In the rows, 128 means zero.
Known rows:
letol: [126 111 130 123 134 129 159 122 124 128 129 126 134 126 122 123 112 120
 127 131 134 120 100 140 127 125 125 133 124 117 130 120 131 115]
kladripla: [131 114 131 134 132 127 114 121 136 130 124 148 124 120 128 130 125 119
 139 126 112 118  91 124 131 125 125 122 136 123 129 122 124 128]
zari: [150 117 129 130 143 128 114 125 135 121 132 132 124 124 123 124 139 140
 129 126 161 112  90 125 127 125 125 117 142 179 129 120 133 113]
trilas: [123 122 134 129 135 124 128 126 125 129 125 125 125 121 123 123 123 123
 153 134 120 120  90 124 133 134 124 119 125 177 136 120 122 128]
drupir: [135 143 128 130 125 128 113 116 127 144 129 129 130 122 126 132 115 131
 130 132 114 117  97 127 128 120 131 126 133 123 128 121 136 120]
puplak: [123 130 127 133 126 119 135 116 125 141 123 124 126 120 125 124 108 115
 127 140 110 122  98 133 128 125 126 120 130 126 131 128 123 127]
vunak: [132 152 140 124 124 126 150 120 127 139 133 124 125 121 123 126 102 150
 129 131 121 122 102 132 127 126 125 129 131 116 128 130 123 125]
kuvin: [123 128 127 130 133 127 165 116 125 137 135 125 128 121 124 123 110 120
 124 132 116 140  91 152 127 118 128 128 127 109 129 129 119 131]
treku: [127 124 127 130 125 143 146 127 128 137 131 131 134 125 122 124 105 119
 130 125 117 119 145 129 126 122 123 121 139 102 130 128 126 119]
giflor: [134 132 129 126 132 132 121 118 135 125 133 144 126 122 123 126 108 137
 135 122 119 117 102 132 126 122 127 125 127 134 127 119 123 119]
trulo: [131 119 141 123 128 132 112 124 124 128 146 125 134 130 124 151 187 142
 124 120 204 107 178 123 132 151 123 120 133 121 127 124 159 113]
nadrogra: [125 124 129 128 127 124 123 116 127 136 134 132 125 120 127 128 105 150
 130 128 115 118  94 129 125 122 125 127 129 120 127 120 145 119]
fustu: [122 125 125 134 125 123 115 119 123 136 129 132 136 122 125 124 109 119
 133 135 113 126 122 129 126 120 126 126 131 112 130 129 124 118]
romor: [125 136 130 123 124 122 127 134 120 136 130 123 123 121 129 125 134 119
 142 148 118 121 110 124 129 138 125 125 124 119 130 125 141 123]
bastor: [127 117 136 135 129 150 128 118 129 130 129 130 143 127 125 127 135 119
 125 125 125 114 173 124 129 121 123 127 150 116 129 133 124 119]
gruflu: [124 116 129 131 132 146 116 126 129 129 131 125 128 122 123 131 129 118
 125 120 119 124 144 125 128 131 127 121 128 112 125 117 131 118]
kizim: [125 121 128 132 128 121 114 120 129 134 132 124 126 122 127 129 105 131
 127 127 119 115  96 130 126 140 131 129 131 105 126 120 127 123]
tuflir: [126 129 129 130 125 127 142 120 126 140 132 128 135 123 123 125 104 128
 125 139 117 124  98 141 125 121 137 129 130 114 128 123 123 116]
rutro: [119 115 130 138 133 124 146 124 122 141 127 125 122 121 129 122 126 120
 126 134 126 130  99 141 127 128 125 121 132 114 127 123 140 133]

Facts:
bastor (Ξ a) (Σ zari)
bibe (Ξ f)
bigril (Ξ g) (Σ fustu)
bilis (Ξ a) (χ rutro sidrar traskuflal domun)
binudrar (Ξ d)
bizus (Ξ a) (χ kogror gruflu) (Σ treklus)
boske (Ξ c) (χ vunak tuflir rustom)
bovazos (Ξ e) (Σ dukan)
brabrer (Ξ b) (Σ lasir)
brebar (Ξ b)
brudel (Ξ g)
butebrol (Ξ e) (χ zifle)
daski (Ξ b) (χ romor) (Σ vunak)
dimon (Ξ a) (χ zeplos stenarek tredo drofadir)
domun (Ξ g) (Σ kivi)
dopu (Ξ b) (χ drepon bibe)
drames (Ξ g)
dregol (Ξ a) (χ vitom fludrople tuflir)
drepon (Ξ e)
dresor (Ξ a)
drodur (Ξ d) (Σ rafek)
drofadir (Ξ g)
drosin (Ξ b)
druflek (Ξ f) (χ drodur)
drupir (Ξ a)
dukan (Ξ a) (Σ stigik)
fisten (Ξ b)
flakol (Ξ d) (χ brebar murun)
fledudre (Ξ e) (χ sketrel pigrokim murun tuflir)
flizu (Ξ a)
flodebra (Ξ b) (χ fluplo vigrol tinir) (Σ stukor)
fludrople (Ξ c) (Σ pigrokim)
fluplo (Ξ b) (Σ dresor)
fustu (Ξ g)
gafin (Ξ e)
gagro (Ξ a) (χ stipo plegril) (Σ posam)
gamin (Ξ a) (χ rutro pebin plurik)
gastokla (Ξ f) (χ fustu) (Σ stutres)
gedrur (Ξ d) (χ drepon grupler kivi)
gepe (Ξ a) (Σ trofla)
giflor (Ξ a) (χ dresor trofla) (Σ tredo)
gistotrar (Ξ a) (Σ kogror)
goplak (Ξ f)
gregremis (Ξ c) (χ murun stutres zifle trofla) (Σ sustu)
grifelon (Ξ a) (χ plurik)
gruflu (Ξ e)
grupler (Ξ b)
gupli (Ξ d) (χ flizu kufluk stutul)
kaska (Ξ b) (χ stipo kivi) (Σ puplak)
kivi (Ξ a) (Σ bizus)
kizim (Ξ b)
kladripla (Ξ a) (χ lasir)
klastil (Ξ c) (Σ treku)
klavak (Ξ d) (Σ stople)
klidrol (Ξ f) (χ rutro loron stople stutul)
kogror (Ξ a) (Σ murun)
kufluk (Ξ e)
kuvin (Ξ a) (Σ nekes)
lasir (Ξ e) (Σ bastor)
letol (Ξ c) (Σ topesto)
libuzon (Ξ g) (Σ stipo)
ligegril (Ξ c)
loron (Ξ b)
luga (Ξ d)
mede (Ξ e) (Σ gregremis)
megren (Ξ c) (χ treku)
mesis (Ξ a) (Σ stabro)
miflo (Ξ a) (χ fustu)
movol (Ξ b) (χ traskuflal pabrurel)
murun (Ξ g) (Σ ligegril)
nadrogra (Ξ d)
neflebik (Ξ d) (χ vigrol bastor)
nekes (Ξ f) (χ drofadir) (Σ tadem)
neklir (Ξ f)
neplak (Ξ b) (χ dresor sustu truvek) (Σ fludrople)
niragem (Ξ c)
nomal (Ξ a) (χ tredo)
nufis (Ξ d)
nunikler (Ξ g)
pabrurel (Ξ g) (Σ movol)
pebin (Ξ b)
pestu (Ξ g) (χ drupir pigrokim libuzon) (Σ kufluk)
pigrokim (Ξ b)
plebikil (Ξ a) (χ puplak stople plegril)
plegril (Ξ d) (Σ giflor)
ploro (Ξ a) (χ flizu loron kuvin)
ploskos (Ξ a) (χ pebin tredo) (Σ loron)
plosku (Ξ f) (χ nadrogra treska murun) (Σ domun)
plurik (Ξ a)
posam (Ξ e)
potrin (Ξ c) (χ drames zabis kivi) (Σ bilis)
puplak (Ξ g) (Σ potrin)
puvel (Ξ f) (χ rutro)
rafek (Ξ a) (χ kufluk stoskul) (Σ boske)
romeflil (Ξ b) (χ binudrar)
romor (Ξ d)
rustom (Ξ a) (Σ tusti)
rutro (Ξ a)
sidrar (Ξ d)
skali (Ξ b) (χ gafin) (Σ zepan)
skemus (Ξ b)
sketrel (Ξ d)
skimel (Ξ a) (χ plegril pabrurel drofadir) (Σ zifle)
skivime (Ξ f) (χ plurik tredo)
sosul (Ξ c)
stabro (Ξ e) (χ temul)
stenarek (Ξ e) (Σ flodebra)
stigik (Ξ d) (χ loron kuvin pebin treska) (Σ stigodrak)
stigodrak (Ξ b) (Σ skemus)
stipo (Ξ c) (Σ gistotrar)
stodro (Ξ f)
stople (Ξ b)
stoskul (Ξ c)
stotu (Ξ d) (χ fluplo brudel) (Σ dregol)
stukor (Ξ e) (Σ goplak)
stunen (Ξ a)
stutres (Ξ g) (Σ varam)
stutul (Ξ d) (Σ trulo)
suber (Ξ d) (Σ zegum)
sustu (Ξ d)
tadem (Ξ b) (χ rutro vitom stutres) (Σ dopu)
temul (Ξ b) (Σ stenarek)
teplus (Ξ a) (χ stipo mesis zabis sosul romor) (Σ romeflil)
tinir (Ξ a)
tomu (Ξ d) (χ mede) (Σ tuflir)
topesto (Ξ e) (χ vigrol brabrer) (Σ stutul)
traskuflal (Ξ a)
tredo (Ξ c) (Σ mede)
treklus (Ξ c) (Σ flizu)
treku (Ξ f) (Σ puvel)
trepu (Ξ e)
treska (Ξ b) (Σ ploskos)
trilas (Ξ a) (χ zeplos mesis)
trofla (Ξ f) (Σ fledudre)
trulo (Ξ d) (Σ butebrol)
truvek (Ξ a)
tuflir (Ξ b) (Σ zotir)
tusti (Ξ e) (Σ vegun)
varam (Ξ c) (χ kogror rustom)
vedi (Ξ b)
vegun (Ξ d)
vigrol (Ξ c) (Σ pestu)
vitom (Ξ b)
vodral (Ξ b) (Σ letol)
vunak (Ξ d) (Σ drupir)
zabis (Ξ g)
zari (Ξ c) (χ flizu drodur tredo tuflir letol)
zegum (Ξ b) (χ treklus sketrel kufluk kizim) (Σ vigrol)
zepan (Ξ e) (χ treklus kufluk) (Σ zeplos)
zeplos (Ξ a) (Σ brudel)
zifle (Ξ d) (Σ teplus)
zotir (Ξ b)

Rows:
No name comes twice in this set of rows, the named rows included.
[145 119 129 133 124 122 110 119 122 150 131 123 129 124 135 150 237 133
 124 136 207 111  99 126 138 137 126 116 146 116 126 120 186 115] | flizu
[153 118 149 128 131 150 119 125 129 130 126 127 136 129 132 162 223 127
 125 135 207 111  87 122 140 137 124 120 154 118 130 118 162 115] | ligegril

Now the same objects, written a new way:
Known rows:
gepe: [145  91 111 147 135 153 116 144 124 134 140 123 134 118 161 173 177 119
  94 152 164 156 104 110 147 175 136 180 168 112  98  81 138 111 138 142
 117]
traskuflal: [118 127 133 154 119 156 115 142 121 127 129 133 133 135 112 152 116 105
 105 110 127  92 145 115 107 151 107 118 117 161 134 138 128 136 157 122
 145]
miflo: [111 112 117 123 116 127 144 124 133 121 131 116 141 129 138 107 131 143
 142 110 126 136 133 145 140 146 140 144 129 129 118 115 123 106 140 134
 114]
dresor: [ 85 102 148 166 110 153 145 127 136 143 127  86 117 161 101 114 146  96
  69 153  58 122 116 130 127 178 107 118 151 126 129 124 156 116 142 111
 135]
loron: [171 153 134 157 126 124 126 145 124 126 137 140 129 118 129 148 102 141
 114 110  74  94 174 123  90 123 125  97  89 151 153 162 141 189 103  84
 149]
vitom: [169 136 159 143 135 138 127 125 146 118 134 128 117 116 124 142 124 110
 114 143  87 125 137 120 115 163 118 104 132 144 148 155 129 149 124 114
 155]
boske: [153 171 108 113 125  82 157 127 148 135 133 159 127 131 156  95 109 154
 160 117  95 165 184 152 130  96 167 119 111 118 118 120 153 152  71  96
 141]
megren: [141 140 128 112 120 117 116 133 129 148 135 109 122 130 150 109 165 123
 151 124 113 154 158 135 142 110 150 152 135 119 130 139 125 116 125 132
 119]
klavak: [104  84 106 124 130 140 132 135 123 143 130 117 122 127 153 183 165 109
  77 172 193 129  71 118 144 135 124 158 159  93  95  80 136 123 141 149
 103]
zifle: [ 60 106 134 131 106 137 162 117 143 132 122  96  99 156  83 144 126  99
  61 182 104 102  86 149 123 137 108 104 150 101 133 126 159 129 124 108
 140]
drodur: [136 109 105 120 140 150 119 122 119 118 121 157 113 113 125 209 135 109
  60 194 196 104  77 116 136 141 125 139 154 117 103  71 148 159 120 124
 136]
stutul: [127 175 136 112 102 144 130 110 151 124 103 133  98  89 104 138  30 112
 164 127 167  65 115 160 137  97 111  48  75 169 145 143  98 166 134 130
 136]
topesto: [ 89 110 113 104 114  88 157 162 107 159 112 112 131 134 177 105 100 178
 159 101 111 117 140 151 121  67 168 145  92 130 116 138 105 155 115  99
  75]
stenarek: [ 91 143  98 112 141 140 115 128  84  99 117 138 136 137  79 127 134 108
  70 134 118  94  95  99 124 101 114 146 157 133 146 138 157 128 129 115
 139]
bovazos: [127  93 117 120 143 136 122 155 108 150 129 125 116 119 151 158 173 115
  76 176 177 145  91 102 141 137 117 168 177 100 101  88 125 131 136 135
  91]
gastokla: [142 102 100 104 136 132 120 163 113 165 122 124 121 123 156 138 193 100
  95 167 164 186 118 106 149 120 142 197 171 100  88 113 132 114 141 144
 109]
bibe: [136 149 126 137 123 141  78 141 102 155 114 121 125 127 132 102 162 123
 121 136 127 154 119 131 147  81  90 130 123 113 134 150 146 119 112 149
 121]
treku: [112 128 118 118 110 134 109 138  97 133 108  99 107 144  90 101 169 117
  85 158  79 141 111 136 152  96 119 156 144 132 131 138 152 123 118 120
 124]
drofadir: [135 116 130 149 140 164 104 124 109  89 141 142 156 122 119 164 113 133
 111  96 126  84 128 100 112 158 104 114 106 151 143 143 134 135 141 132
 141]

Rows:
No name comes twice in this set of rows, the named rows included.
[115 159 108 107 118 104 156 169 121 161 114 151 138 127 138 106 102 106
 123 107 115 131 201 127  93  80 139 125 105 143 118 165 139 166 121  84
 141] | puvel
[ 95  68  87 101 113 127 151 144 113 143 137 105 120 130 166 191 164 127
 108 152 207 125  83 120 153 130 165 197 153 104  93  79 109 127 160 142
  79] | stotu
[ 87 135 123 149 116 148  78 115 117 128 122 129 134 133 119 150 135 129
 115 131 159  84  82 126 138  94  76  96 104  79 138 121 135 125 115 151
 124] | romor
[ 77 136 122  97 121 108 188 109 166 161 127 127 111 139 130 124 104 110
 124 162 165 145 115 147 125 123 133  99 147  90 116 106 126 130 132 126
 132] | flakol
[169 177 121 148 108 132  94 144 101 119 120 142 122 116 130 152 111 124
 109 113  73  95 177 134 115  81 120 102  83 160 149 161 149 196  92  92
 157] | tredo
[146 143  98 102 148 107 179  98 138  84 148 135 126 137 106  90 130 142
 130 146  87 169 126 121 131 147 183 166 188 118 134 118 165 103  98 115
 136] | zegum
[187 218 106  81 131 113 151 116 163 126 128 141 117  97 132  84  59 117
 220  97 153 148 187 156 140  75 172 101 126 159 135 143 105 132 142 120
 148] | zari
[ 96 124 144 114 116 120 151 123 143 151 110 134 101 138 112 155 103 112
  98 163 151 112  99 145 127 131 113  90 132 122 127 124 127 151 127 127
 145] | nadrogra
[ 97 133 147 144 112 134 141 146 127 170 110  95  99 148  85 103 153  77
  55 172  68 155 124 131 141 134 106 123 165 133 135 153 162 129 123 107
 153] | trofla
[151 125 150 156  86 101 103 155  95 144 109 101 113 129 165 156 144 168
 130 110  62 110 161 160 141  84 149 151  66 160 135 154 113 178 105  92
 101] | vigrol
[120 167 121 152 120 157  60 115  81  97 131 106 148 138  98 115 186 100
  86 112  84 116 123 109 140 101  84 135 139 105 161 150 176 117 116 132
 152] | stipo
[150 151 105  87 135 107 131 137 118 135 116 161 122 119 114 111 125 106
 129 151 147 155 139 125 142 100 138 145 147 136 114 132 130 138 118 127
 144] | druflek
[175 133 139 134 135 146 122 133 126  99 135 134 120 121 110 163 117 117
 105 129 101 100 151 102 104 144 126 128 132 166 151 162 133 160 132 108
 153] | pebin
[114 115 105 141 133 172  89 143  99 134 135 140 132 128 129 218 164  88
  57 160 197  86  87  86 128 129  81 141 145 100 113 100 147 146 144 149
 130] | plegril
[162  73 140 167 151 152 140 131 127 108 147 137 131 113 155 173 145 127
  91 178 143 146  90 110 140 212 118 138 177 117 110  64 138 130 123 140
 115] | libuzon

Now the same objects, written a new way:
Known rows:
skemus: [189 170 171  89 123 123 120 125 132 144 129  57 105 155 153 160 117 146
 120 140 147 101 196 187 160  93  97 170 125 142 141 142 160  47  79 155
  81]
nomal: [112 135 130 174 122 130 148  93 144 118  92 158 127 105 138 139 126 135
 163 115 160 122 148 183  80  97  86 116 179  93  80 116 121 122 196 124
 147]
tredo: [149 126 130 162 128 120  90  98 140 113  84 185 133  90 145 119 135 173
 144 126 177 147 156 147  93 122  98 144 165 121 116 141 127 134 157 172
 135]
stutul: [143 131 140 132 112 116 124 115 116  93 147 120 116 132 108 147 142 105
 101 138  91 161 112 109  95 149 119 143 141 133 135 114 144 157 103 132
  80]
lasir: [126  96 108 128 140 132 100 140 129 134 116 168 128 100 141 124 140 141
 111 137 129 142 109  97 131 145 142 140 105 127 140 130 109 157 112 148
 130]
gamin: [128 143 123 182 124 162 170 114 170  94 138 157 147 145 127 153 110 123
 157 122 133  91  87 162 106  90 140  88 163  97 102 162 136 146 146 109
  99]
rutro: [168 138 127 155 120 146 134 115 147  96 161 152 143 149 114 134 123 130
 133 133 132  98  61 105 127 106 165 130 149 141 137 184 142 151  92 138
  80]
klavak: [104  83 107 148 129 127  92 137 100  84 141 179 155  96  76  82 139 129
 126 131 112 180  68  79  83 171 167 122 136 135 132 103 114 220 154 127
 131]
dregol: [131 166 150 131 120 113 169 133 159 155 129  56 103 152 160 180 135  79
 121 142 116 106 192 184 116 117 106 127 149 108 103 148 154  42 122  81
 103]
fludrople: [138 135 125 126 134 118 104 133 136 133 126 134 126 121 139 120 129 135
 124 134 150 133 136 102 134 131 135 141 134 141 138 151 132 117 109 144
 131]
tuflir: [168 135 150  99 130 127  96 145 133 127 126 105 142 115 110 114 124 148
 143 136 173 122 175 160 147 131 143 157 115 140 126 139 117  97 127 137
 137]
zotir: [186 170 173  89 125 122 121 129 130 143 130  57 105 153 153 161 119 145
 119 140 146 102 198 179 161  94  97 169 126 142 143 139 158  46  78 157
  84]
bibe: [134 117 124 126 111 123 123 118 120 117 132 113 135 116 133 122 150 139
 105 129 127 145  86  91 118 137 109 134 114 137 132 121 134 142 112 136
 116]
vodral: [137 105 122 113 147 146  75 152 124 112 121 173 170 101  77  63 101 173
 169 127 174 133 116 113 158 138 180 118 108 145 138 124 100 177 147 155
 166]
tusti: [137 106 115 125 136 126 107 134 127 140 115 151 111 106 153 141 143 135
  99 139 127 134 119 107 133 140 125 148 109 123 142 134 122 135 100 148
 115]
zifle: [121  97 126 134 115 123 107 146 107  99 149 131 143 108 102 112 156 116
 110 139 107 171  95 103  87 167 152 147 140 133 130 120 129 162 140 112
 111]
ploro: [114 152 119 139 127 132 162 115 150 119 131 130 125 140 113 144 110  94
 151 123 136 113 126 123 118 118 129 100 136 106 101 130 113 133 146 102
 142]
sidrar: [131 112 128 135 109 124 129 118 103  93 152 122 126 125 106 128 150 121
 110 131 103 154  74  92  91 140 123 156 144 130 131 120 139 153 117 126
  90]
megren: [ 96 138 116 135 138 133 160 130 149 148 122 128 134 128 141 132 115 107
 154 123 140 114 121 119 135 112 124 100 131 104 112 127 120 110 141 104
 154]

Rows:
No name comes twice in this set of rows, the named rows included.
[176 136 145  99 127 144 112 134 129 124 137 110 138 127 112 116 119 156
 147 132 167 105 122 143 165 105 145 157 118 141 128 147 116 109 118 147
 124] | vitom
[ 95  95 136 130 172 142 137 150 109 156 105 166 153 101  89  68  74 160
 189 129 150 116 120 125 182 110 186  49 102 124 128  85  98 166 175 102
 188] | kaska
[162 138 141 111 124 117 133 125 135 152 117  95  79 130 185 186 149 121
  76 148 112 119 161 140 138 118  91 174 117 123 143 139 149  71  68 146
  75] | posam
[112  79  93 138 146 137  84 145 127 123 114 211 145  80 119  93 132 150
 123 132 140 150  84  74 131 159 171 129  98 128 143 127  87 201 133 151
 159] | bovazos
[106 178 121 120 135 110 151 113 152 126 122 140 104 150  91 152  90  66
 143 118 128 131 166 111 125 138 123  83 120 114 108 100 109 155 135 122
 158] | rafek
[121 143 127 139 114 134 170 118 126 157 136 115 122 170 166 160 142 125
 105  99  81 104 189 216 145 142 107 114 109 133 128 143 133  98 149  90
 169] | pestu
[124 144 143 126 126 119 164 154 167 158 129  70 129 132 166 159 142  80
 127 144 138 111 186 167 128 133 137 117 128 106 103 166 134  47 132  62
 132] | gregremis
[107 155 103  94 108 149 126 137 129 150 143  77 117 225 207 161 148 147
  89  86  60 105 179 197 136 127  59 179 123 155 166 140 179  76  94 180
 119] | fustu
[169 134 144  92 129 136 112 138 124 124 131 104 138 123 108 111 125 153
 147 130 169 113 132 142 155 112 139 162 112 139 130 141 114  98 116 140
 134] | brebar
[141 133 148 130 108 114 128 118 108 109 148  85 106 136 133 156 155 109
  90 140  88 154 129 131  87 139  98 162 151 133 135 117 163 116 102 127
  68] | trulo
[107 165 123 127 116 121 177  99 134  92 145 129 110 137  75 163 114  56
 128 118  95 150 119 109  90 146 110  98 125  95  92  81 103 186 142 105
 129] | gupli

